Below are the code and all the weights of a small trained network. Each question names an input and a target symbol and asks about switching units off, where a switched-off unit gives its printed mean instead of its output.

import numpy as np


def w(rows, s, z=0):
    codes = np.array(rows[::2]) - 128.0
    scale = np.full(codes.shape[1], s)
    scale[-1] = z or s
    return codes * scale


def norm(h):
    return h / np.sqrt((h * h).mean(-1, keepdims=True) + 1e-5)


def f(y):
    return np.maximum(y, 0)


def softmax(a):
    e = np.exp(a - a.max(-1, keepdims=True))
    return e / e.sum(-1, keepdims=True)


def log_softmax(a):
    a = a - a.max(-1, keepdims=True)
    return a - np.log(np.exp(a).sum(-1, keepdims=True))


def net(x, mask):
    ids = ['ΠΦΨαβεζτ'.index(c) for c in x.split()]
    T = len(ids)
    res = E[ids] + P[:T]
    u = 0
    for l in range(2):
        q, k, v = (norm(res) @ M[l].T for M in (Q, K, V))
        z = softmax(np.where(np.tri(T) > 0, q @ k.T / 4**0.5, -1e9)) @ v
        res = res + np.where(mask[u], z, O[l][:, -1]) @ O[l][:, :-1]
        u += 1
        y = f(norm(res) @ A[l][:, :-1].T + A[l][:, -1])
        res = res + np.where(mask[u : u + 4], y, B[l][:, -1]) @ B[l][:, :-1]
        u += 4
    return log_softmax(norm(res)[-1] @ U[:, :-1].T + U[:, -1])


Q, K, V, O, A, B = {}, {}, {}, {}, {}, {}
E = w([
[94,21,112,163,154],'Π',
[50,233,190,71,156],'Φ',
[200,109,176,9,111],'Ψ',
[151,97,32,33,102],'α',
[209,119,139,52,73],'β',
[143,189,126,135,73],'ε',
[66,2,105,18,232],'ζ',
[251,60,57,87,61],'τ',
],0.014)
P = w([
[35,70,18,179,144],'0',
[208,2,234,123,147],'1',
[228,151,114,102,211],'2',
[194,122,143,78,174],'3',
[197,137,135,83,178],'4',
[183,137,135,81,189],'5',
[165,132,131,89,193],'6',
[175,129,124,107,198],'7',
[143,119,113,110,206],'8',
[130,131,113,123,205],'9',
[154,128,123,128,201],'10',
[126,112,131,122,192],'11',
],0.0088)
Q[0] = w([
[182,9,91,42,185],'L0H0',
[175,64,80,25,238],'L0H0',
[103,127,179,182,118],'L0H0',
[91,156,124,154,170],'L0H0',
],0.012)
K[0] = w([
[74,66,27,132,68],'L0H0',
[15,30,2,134,88],'L0H0',
[133,136,239,177,109],'L0H0',
[72,114,125,125,200],'L0H0',
],0.009)
V[0] = w([
[90,175,138,129,8],'L0H0',
[99,240,138,57,126],'L0H0',
[72,171,161,28,73],'L0H0',
[214,140,120,23,146],'L0H0',
],0.012)
O[0] = w([
[192,184,65,142,152,152],'L0H0',
[110,180,57,79,170,73],'L0H0',
[111,188,96,66,220,166],'L0H0',
[114,191,115,8,103,253],'L0H0',
],0.012,0.0026)
A[0] = w([
[158,81,160,207,113,5],'L0N0',
[12,212,215,137,136,158],'L0N1',
[120,159,218,82,126,236],'L0N2',
[228,100,82,43,149,142],'L0N3',
],0.011,0.0032)
B[0] = w([
[211,157,103,110,98,165],'L0N0',
[247,97,199,62,243,159],'L0N1',
[189,112,135,87,133,209],'L0N2',
[75,170,121,151,104,254],'L0N3',
],0.013,0.0096)
Q[1] = w([
[177,110,75,1,75],'L1H0',
[31,113,137,51,63],'L1H0',
[44,86,128,21,57],'L1H0',
[140,134,197,189,141],'L1H0',
],0.011)
K[1] = w([
[61,80,59,165,143],'L1H0',
[68,137,84,146,7],'L1H0',
[75,76,44,92,62],'L1H0',
[166,117,164,73,154],'L1H0',
],0.012)
V[1] = w([
[68,121,237,53,85],'L1H0',
[3,103,114,93,88],'L1H0',
[109,2,170,202,125],'L1H0',
[162,42,50,121,57],'L1H0',
],0.012)
O[1] = w([
[62,73,255,78,49,133],'L1H0',
[2,202,185,200,99,146],'L1H0',
[48,122,86,78,221,66],'L1H0',
[62,195,28,79,91,254],'L1H0',
],0.01,0.005)
A[1] = w([
[133,91,98,142,249,253],'L1N0',
[140,119,61,131,85,171],'L1N1',
[146,25,133,232,109,122],'L1N2',
[213,114,87,182,222,123],'L1N3',
],0.014,0.0051)
B[1] = w([
[45,181,178,95,217,244],'L1N0',
[149,126,27,109,98,198],'L1N1',
[96,96,52,237,181,193],'L1N2',
[113,234,248,113,14,254],'L1N3',
],0.012,0.0073)
U = w([
[70,47,80,215,188,254],'Π',
[182,115,250,82,235,44],'Φ',
[197,76,223,72,94,31],'Ψ',
[10,155,91,197,54,113],'α',
[140,138,191,139,2,47],'β',
[186,178,64,142,190,187],'ε',
[22,65,215,138,193,186],'ζ',
[119,37,10,84,61,154],'τ',
],0.0093,0.0058)

Each question gives the input, a string of symbols that net reads in full, and the target symbol t.
The units are the heads (4 rows each of Q, K, V and O) and the neurons (one row each of A and B). Each row of codes is followed by its name. A weight is (code - 128) times the scale printed after its matrix; where a second scale follows, it is the last column's (O, A, B and U).
mask holds one flag per unit, layer by layer, with each layer's heads first. A switched-off unit (its flag False) gives its mean, the last column of its rows in O or B, instead of its output. The means were averaged over made-up inputs and are rounded, as every weight is.
A unit's drop is (log p(t) with every unit on - log p(t) with that unit switched off) / (log p(t) with every unit on - log p(t) with every unit switched off).
The circuit of an input: a set's keep is (log p(t) with only the set's units on - log p(t) with every unit switched off) / (log p(t) with every unit on - log p(t) with every unit switched off). Starting from all 10 units, units are removed one at a time, each time the one whose removal leaves the highest keep (on an exact tie, the one counted first), for as long as the keep stays at least 0.8.
circuit, biggest first: the units of the circuit, biggest drop first
k most important neurons: the k neurons with the biggest drops, biggest first
k most important neurons of layer l: the k neurons of layer l with the biggest drops, biggest first
drop when u is switched off: that unit's drop, to one decimal
input α ε τ Π, target α: circuit, biggest first -> [L1H0; L0H0]
input β Ψ ζ Ψ ε ζ Ψ, target β: circuit, biggest first -> [L1H0; L0N3]
input ζ β Ψ Π, target ζ: most important neuron of layer 1 -> [L1N1]
input α Φ β α ζ ε β ε ε Φ τ ζ, target α: 2 most important neurons -> [L1N0; L0N1]
input τ Ψ α Π Π τ, target τ: circuit, biggest first -> [L0H0; L1H0; L1N3]
input Φ Π ζ ε α Π, target Π: 2 most important neurons -> [L1N2; L1N3]
input ε Ψ α ζ Φ ζ ζ ε Π Ψ Π, target Π: 2 most important neurons -> [L0N1; L1N2]
input Π α ε ζ Φ, target Φ: 2 most important neurons -> [L0N1; L0N3]
input τ Φ Φ ζ α ε ζ ε α ε α, target τ: circuit, biggest first -> [L0H0; L1N3]
input τ ε α, target τ: circuit, biggest first -> [L0H0; L1N3; L1H0]
input ζ β Ψ ζ β α ε τ ε, target ζ: circuit, biggest first -> [L1H0; L0H0]
input Π Π α ζ β Π β ζ ζ ζ Π ζ, target Π: circuit, biggest first -> [L0H0; L1N2]
input Ψ ε β β Φ, target Φ: 2 most important neurons -> [L0N1; L1N3]
input τ α Π ε α ζ β, target τ: circuit, biggest first -> [L0H0; L1H0; L1N3; L1N0]
input ε ζ α ζ β ζ Ψ Ψ ε Π, target ε: 2 most important neurons of layer 1 -> [L1N3; L1N0]
input Π Ψ Φ ζ β Φ α ε ε τ α β, target Π: 2 most important neurons of layer 1 -> [L1N2; L1N3]
input τ ε ζ, target τ: 2 most important neurons -> [L0N0; L0N1]
input α τ α α ζ ε ζ β Ψ β, target α: circuit, biggest first -> [L1H0; L0N1]
input β ε α ζ β Π ε β ε α β α, target β: 2 most important neurons of layer 0 -> [L0N3; L0N0]
input τ ε ζ β ζ ζ Π τ, target τ: 2 most important neurons of layer 1 -> [L1N3; L1N1]
input τ ε β α ε ε β α Π, target τ: most important neuron -> [L0N0]
input ε ε α ζ ζ α ζ, target ε: most important neuron -> [L1N1]
input Φ ζ Φ Π ε α ε ζ Π ζ, target Π: 2 most important neurons -> [L1N2; L1N3]
input ε β Π ζ ζ ε ε τ ζ τ ε ε, target ε: drop when L1H0 is switched off -> 0.2
input Ψ ε ε, target Ψ: drop when L1H0 is switched off -> 1.1
input ζ ζ Π τ, target ζ: drop when L1N1 is switched off -> 0.1
input ζ ζ ε Φ Φ Π α β Π ζ ε β, target ζ: drop when L1H0 is switched off -> 0.9
input τ τ ζ Ψ β Ψ Ψ, target τ: 2 most important neurons -> [L1N3; L0N1]
